Here is a tiny trained network, its code and every weight. The questions are about switching its units off for an input and a target symbol, where a switched-off unit gives its printed mean instead of its output.

import numpy as np


def w(rows, s, z=0):
    codes = np.array(rows[::2]) - 128.0
    scale = np.full(codes.shape[1], s)
    scale[-1] = z or s
    return codes * scale


def f(y):
    return y / 2 * (1 + np.tanh(0.7978845608 * (y + 0.044715 * y**3)))


def softmax(a):
    e = np.exp(a - a.max(-1, keepdims=True))
    return e / e.sum(-1, keepdims=True)


def log_softmax(a):
    a = a - a.max(-1, keepdims=True)
    return a - np.log(np.exp(a).sum(-1, keepdims=True))


def net(x, mask):
    ids = ['ΛΣΦαβζηθξπτψ'.index(c) for c in x.split()]
    T = len(ids)
    res = E[ids] + P[:T]
    r = res
    for j in range(3):
        rows = slice(3 * j, 3 * j + 3)
        q, k, v = (r @ M[0][rows].T for M in (Q, K, V))
        z = softmax(np.where(np.tri(T) > 0, q @ k.T / 3**0.5, -1e9)) @ v
        o = O[0][rows]
        res = res + np.where(mask[j], z, o[:, -1]) @ o[:, :-1]
    y = f(res @ A[0][:, :-1].T + A[0][:, -1])
    res = res + np.where(mask[3:11], y, B[0][:, -1]) @ B[0][:, :-1]
    return log_softmax(res[-1] @ U[:, :-1].T + U[:, -1])


Q, K, V, O, A, B = {}, {}, {}, {}, {}, {}
E = w([
[106,159,142,128,136,125,84,129],'Λ',
[78,113,168,91,144,102,171,98],'Σ',
[175,75,145,128,82,171,95,165],'Φ',
[74,137,137,103,87,115,129,142],'α',
[161,74,106,110,92,60,126,106],'β',
[86,172,95,107,158,93,158,76],'ζ',
[123,163,121,89,98,167,80,148],'η',
[128,64,112,95,128,5,97,149],'θ',
[84,109,183,72,133,169,116,123],'ξ',
[96,128,142,129,158,124,153,155],'π',
[102,68,152,192,92,120,92,115],'τ',
[87,78,125,146,78,166,149,194],'ψ',
],0.03)
P = w([
[114,224,255,69,53,79,205,189],'0',
[41,131,92,119,120,185,104,185],'1',
[32,125,80,115,130,185,81,155],'2',
[78,71,65,104,150,129,65,192],'3',
[66,65,59,110,162,137,61,176],'4',
[78,49,49,105,189,132,40,158],'5',
[77,17,43,134,185,126,30,164],'6',
],0.0073)
Q[0] = w([
[217,139,153,217,124,191,201,137],'H0',
[113,97,160,79,115,142,48,185],'H0',
[104,41,146,10,134,137,123,125],'H0',
[188,169,212,104,122,147,140,72],'H1',
[39,57,158,62,68,129,84,135],'H1',
[205,191,255,122,126,115,105,135],'H1',
[36,102,103,56,108,118,76,149],'H2',
[54,124,98,118,78,102,31,146],'H2',
[166,140,104,175,151,63,102,152],'H2',
],0.0079)
K[0] = w([
[1,25,75,175,158,171,137,112],'H0',
[157,206,192,44,117,101,93,175],'H0',
[126,227,220,83,119,31,182,151],'H0',
[49,99,115,155,125,178,102,151],'H1',
[156,141,208,103,105,121,146,138],'H1',
[122,81,21,145,200,119,78,45],'H1',
[193,143,233,78,60,56,179,151],'H2',
[156,130,236,190,72,91,171,131],'H2',
[89,86,104,188,118,77,177,139],'H2',
],0.0079)
V[0] = w([
[158,115,180,68,87,140,103,136],'H0',
[99,120,134,90,135,119,232,142],'H0',
[76,107,170,53,155,139,70,90],'H0',
[120,78,171,185,144,172,151,141],'H1',
[179,71,132,104,77,169,250,99],'H1',
[139,120,132,110,116,189,127,130],'H1',
[124,129,34,130,100,211,88,135],'H2',
[254,133,177,158,234,175,110,106],'H2',
[125,179,160,162,37,106,109,30],'H2',
],0.0093)
O[0] = w([
[185,171,116,119,109,202,136,123,199],'H0',
[114,2,82,230,128,116,113,86,192],'H0',
[85,208,161,138,71,108,208,26,199],'H0',
[128,100,251,190,165,47,199,145,129],'H1',
[105,108,49,190,80,65,162,250,139],'H1',
[221,151,61,88,79,42,165,146,133],'H1',
[166,63,129,54,78,35,137,91,42],'H2',
[206,89,219,159,103,78,133,200,4],'H2',
[116,10,95,118,167,119,219,152,140],'H2',
],0.0068,0.014)
A[0] = w([
[76,172,125,8,219,74,254,157,159],'N0',
[171,208,87,100,103,190,63,154,123],'N1',
[91,188,160,182,211,110,140,172,184],'N2',
[37,129,119,83,111,128,45,144,177],'N3',
[170,116,162,141,154,66,102,52,180],'N4',
[128,144,89,139,128,160,42,105,220],'N5',
[86,120,48,132,148,61,119,134,171],'N6',
[130,68,172,117,31,188,78,144,254],'N7',
],0.0074,0.0051)
B[0] = w([
[150,75,156,223,71,143,182,163,200],'N0',
[190,40,108,140,72,129,172,132,169],'N1',
[126,73,159,175,2,183,105,132,171],'N2',
[212,94,182,83,76,110,98,123,253],'N3',
[45,116,190,132,177,212,221,121,130],'N4',
[153,157,149,91,119,50,159,117,226],'N5',
[75,216,159,76,97,146,91,102,211],'N6',
[98,222,160,115,146,15,141,224,194],'N7',
],0.0079,0.013)
U = w([
[110,153,233,54,181,142,133,155,143],'Λ',
[125,91,80,183,116,172,47,151,82],'Σ',
[158,107,126,141,137,60,120,180,160],'Φ',
[99,104,45,64,176,123,132,124,138],'α',
[82,114,72,75,161,163,100,222,102],'β',
[87,88,150,85,126,87,87,134,196],'ζ',
[176,82,99,95,100,115,142,136,3],'η',
[187,175,168,134,130,173,31,114,91],'θ',
[143,255,130,163,161,116,148,109,122],'ξ',
[127,145,210,184,143,75,23,136,120],'π',
[115,29,156,136,131,98,142,128,69],'τ',
[94,121,160,102,68,94,107,151,217],'ψ',
],0.0073,0.0045)

Each question gives the input, a string of symbols that net reads in full, and the target symbol t.
The units are the heads (3 rows each of Q, K, V and O) and the neurons (one row each of A and B). Each row of codes is followed by its name. A weight is (code - 128) times the scale printed after its matrix; where a second scale follows, it is the last column's (O, A, B and U).
mask holds one flag per unit, heads first, then neurons. A switched-off unit (its flag False) gives its mean, the last column of its rows in O or B, instead of its output. The means were averaged over made-up inputs and are rounded, as every weight is.
A unit's drop is (log p(t) with every unit on - log p(t) with that unit switched off) / (log p(t) with every unit on - log p(t) with every unit switched off).
The circuit of an input: a set's keep is (log p(t) with only the set's units on - log p(t) with every unit switched off) / (log p(t) with every unit on - log p(t) with every unit switched off). Starting from all 11 units, units are removed one at a time, each time the one whose removal leaves the highest keep (on an exact tie, the one counted first), for as long as the keep stays at least 0.8.
units of the circuit, in order: the units of the circuit, biggest drop first
k most important neurons: the k neurons with the biggest drops, biggest first
heads that matter: for each layer, one digit per head in row order, 1 if its drop is at least 0.15 and else 0, layers parted by /
drop of u: that unit's drop, to one decimal
input π Λ θ Λ η Λ Φ, target π: units of the circuit, in order -> (N7; H2)
input Σ α π, target Σ: units of the circuit, in order -> (N2; H2; N7)
input ψ Σ θ ζ, target ψ: 3 most important neurons -> (N2; N0; N6)
input θ θ α α Λ ξ Λ, target θ: units of the circuit, in order -> (H1; N3)
input η η α π π Φ η, target η: heads that matter -> 110
input Σ ξ τ θ π ξ Λ, target Σ: units of the circuit, in order -> (H2; N2)
input Λ Λ α ψ Σ Σ, target τ: heads that matter -> 001
input ψ Λ ζ, target ψ: heads that matter -> 110
input ξ ζ β, target ξ: heads that matter -> 100
input Λ π ψ Σ ξ Λ ξ, target Λ: units of the circuit, in order -> (H1; H0)
input ξ π Σ, target ξ: heads that matter -> 100
input τ Σ τ θ, target τ: heads that matter -> 011
input ψ θ β η π θ, target ψ: 2 most important neurons -> (N6; N0)
input Λ Λ ξ η τ ψ, target Λ: most important neuron -> (N7)
input Λ π π ζ ψ π ξ, target Λ: drop of N4 -> 0.0
input α α τ β, target α: drop of N0 -> 0.1
input θ ξ ξ Λ, target θ: drop of N3 -> 0.2
input Σ ψ α π Σ, target Σ: drop of N4 -> 0.0
